Here is a tiny trained network, its code and every weight. The questions are about switching its units off for an input and a class, where a switched-off unit gives its printed mean instead of its output.

import numpy as np


def w(rows, s, z=0):
    codes = np.array(rows[::2]) - 128.0
    scale = np.full(codes.shape[1], s)
    scale[-1] = z or s
    return codes * scale


def norm(h):
    return h / np.sqrt((h * h).mean(-1, keepdims=True) + 1e-5)


def f(y):
    return y / 2 * (1 + np.tanh(0.7978845608 * (y + 0.044715 * y**3)))


def log_softmax(a):
    a = a - a.max(-1, keepdims=True)
    return a - np.log(np.exp(a).sum(-1, keepdims=True))


def net(x, mask):
    res = np.array(x, float).reshape(1, 2) / 4 @ E
    u = 0
    for l in range(4):
        y = f(norm(res) @ A[l][:, :-1].T + A[l][:, -1])
        res = res + np.where(mask[u : u + 4], y, B[l][:, -1]) @ B[l][:, :-1]
        u += 4
    return log_softmax(norm(res)[-1] @ U[:, :-1].T + U[:, -1])


A, B = {}, {}
E = w([
[170,123,120,160,165,166,143,162,101],'x0',
[100,135,114,248,99,158,170,104,159],'x1',
],0.014)
A[0] = w([
[192,76,3,160,173,176,119,197,98,119],'L0N1',
[170,129,60,147,135,92,120,152,120,20],'L0N2',
[58,143,137,39,76,149,179,72,190,58],'L0N3',
[79,168,181,178,120,137,71,100,132,254],'L0N4',
],0.0061,0.0013)
B[0] = w([
[117,252,29,159,126,169,78,176,198,252],'L0N1',
[90,181,225,79,121,111,90,118,128,125],'L0N2',
[95,147,54,119,145,247,151,183,124,220],'L0N3',
[60,161,145,67,117,253,154,97,68,191],'L0N4',
],0.0083,0.0043)
A[1] = w([
[168,153,29,124,128,109,189,180,98,239],'L1N1',
[100,227,121,197,82,24,66,92,201,8],'L1N2',
[87,19,139,212,99,93,183,95,179,8],'L1N3',
[132,141,161,133,177,205,198,77,2,135],'L1N4',
],0.0074,0.0017)
B[1] = w([
[22,24,172,138,105,194,183,110,81,254],'L1N1',
[143,16,136,125,131,24,254,111,138,165],'L1N2',
[227,153,202,36,173,66,88,124,53,185],'L1N3',
[121,34,21,199,217,77,145,167,153,185],'L1N4',
],0.0094,0.004)
A[2] = w([
[106,235,87,160,69,214,107,86,137,182],'L2N1',
[243,213,168,254,160,222,250,10,135,254],'L2N2',
[134,224,31,173,55,22,179,131,178,238],'L2N3',
[106,68,219,61,98,162,237,139,18,47],'L2N4',
],0.0051,0.00087)
B[2] = w([
[127,217,162,107,80,83,122,156,136,193],'L2N1',
[177,128,153,28,149,115,72,113,78,253],'L2N2',
[6,49,97,86,142,162,83,153,178,150],'L2N3',
[136,99,106,198,130,49,102,118,151,176],'L2N4',
],0.011,0.0057)
A[3] = w([
[145,120,148,170,114,110,145,117,145,2],'L3N1',
[107,54,93,146,169,108,129,87,146,228],'L3N2',
[174,145,155,140,133,142,147,10,54,59],'L3N3',
[88,233,118,90,41,119,164,61,205,150],'L3N4',
],0.012,0.0041)
B[3] = w([
[104,155,183,73,252,189,136,137,101,116],'L3N1',
[117,67,133,187,148,31,161,127,172,201],'L3N2',
[146,107,135,18,150,60,66,141,133,181],'L3N3',
[154,212,80,150,139,226,123,216,140,254],'L3N4',
],0.013,0.007)
U = w([
[109,174,40,122,153,239,114,198,109,254],'0',
[199,99,153,21,177,43,42,98,75,185],'1',
[36,41,46,199,154,67,220,112,191,151],'2',
[205,183,228,152,77,123,244,52,119,2],'3',
[196,183,193,162,5,101,212,77,106,2],'4',
[170,175,222,177,54,108,178,42,82,2],'5',
],0.011,0.006)

Each question gives the input, the list of numbers given to net, and the class t.
The units are the neurons (one row each of A and B). Each row of codes is followed by its name. A weight is (code - 128) times the scale printed after its matrix; where a second scale follows, it is the last column's (A, B and U).
mask holds one flag per neuron, layer by layer. A switched-off neuron (its flag False) gives its mean, the last column of its row in B, instead of its output. The means were averaged over made-up inputs and are rounded, as every weight is.
A unit's drop is (log p(t) with every unit on - log p(t) with that unit switched off) / (log p(t) with every unit on - log p(t) with every unit switched off).
The circuit of an input: a set's keep is (log p(t) with only the set's units on - log p(t) with every unit switched off) / (log p(t) with every unit on - log p(t) with every unit switched off). Starting from the 12 units with the biggest drops (on a tie, the unit counted first), units are removed one at a time, each time the one whose removal leaves the highest keep (on an exact tie, the one counted first), for as long as the keep stays at least 0.8.
units of the circuit, in order: the units of the circuit, biggest drop first
most important unit: the unit with the biggest drop
top k neurons: the k neurons with the biggest drops, biggest first
top k neurons in layer l: the k neurons of layer l with the biggest drops, biggest first
drop of u: that unit's drop, to one decimal
input [-8,7], class 0: units of the circuit, in order	(L3N4)
input [-3,1], class 2: units of the circuit, in order	(L1N4, L0N1, L0N4)
input [0,-3], class 2: top 4 neurons	(L2N4, L2N2, L2N1, L1N3)
input [2,7], class 1: top 2 neurons	(L1N3, L2N2)
input [-7,-6], class 0: top 2 neurons	(L2N2, L1N4)
input [-6,8], class 1: top 2 neurons	(L1N3, L0N1)
input [-5,7], class 1: top 2 neurons	(L1N3, L0N1)
input [4,6], class 1: top 2 neurons	(L2N2, L0N3)
input [2,3], class 2: top 4 neurons	(L1N2, L0N3, L2N3, L1N3)
input [2,-3], class 2: top 4 neurons	(L1N1, L2N4, L0N4, L2N2)
input [-5,6], class 1: top 3 neurons	(L1N3, L0N1, L2N2)
input [0,-2], class 2: top 2 neurons	(L2N2, L2N4)
input [-1,0], class 2: top 2 neurons	(L0N1, L1N4)
input [-6,5], class 0: most important unit	L0N4
input [0,3], class 2: top 2 neurons	(L1N4, L0N4)
input [-5,5], class 0: top 4 neurons	(L0N3, L0N4, L1N1, L2N1)
input [3,3], class 2: top 3 neurons in layer 1	(L1N3, L1N2, L1N1)
input [-3,-3], class 2: top 3 neurons in layer 0	(L0N3, L0N1, L0N2)
input [3,-2], class 2: top 2 neurons in layer 0	(L0N4, L0N3)
input [-5,-5], class 0: most important unit	L1N1
input [3,4], class 1: drop of L3N4	0.1
input [-4,6], class 1: drop of L0N1	0.9
input [1,5], class 1: drop of L2N2	0.1
input [-8,8], class 0: top 2 neurons in layer 0	(L0N4, L0N3)
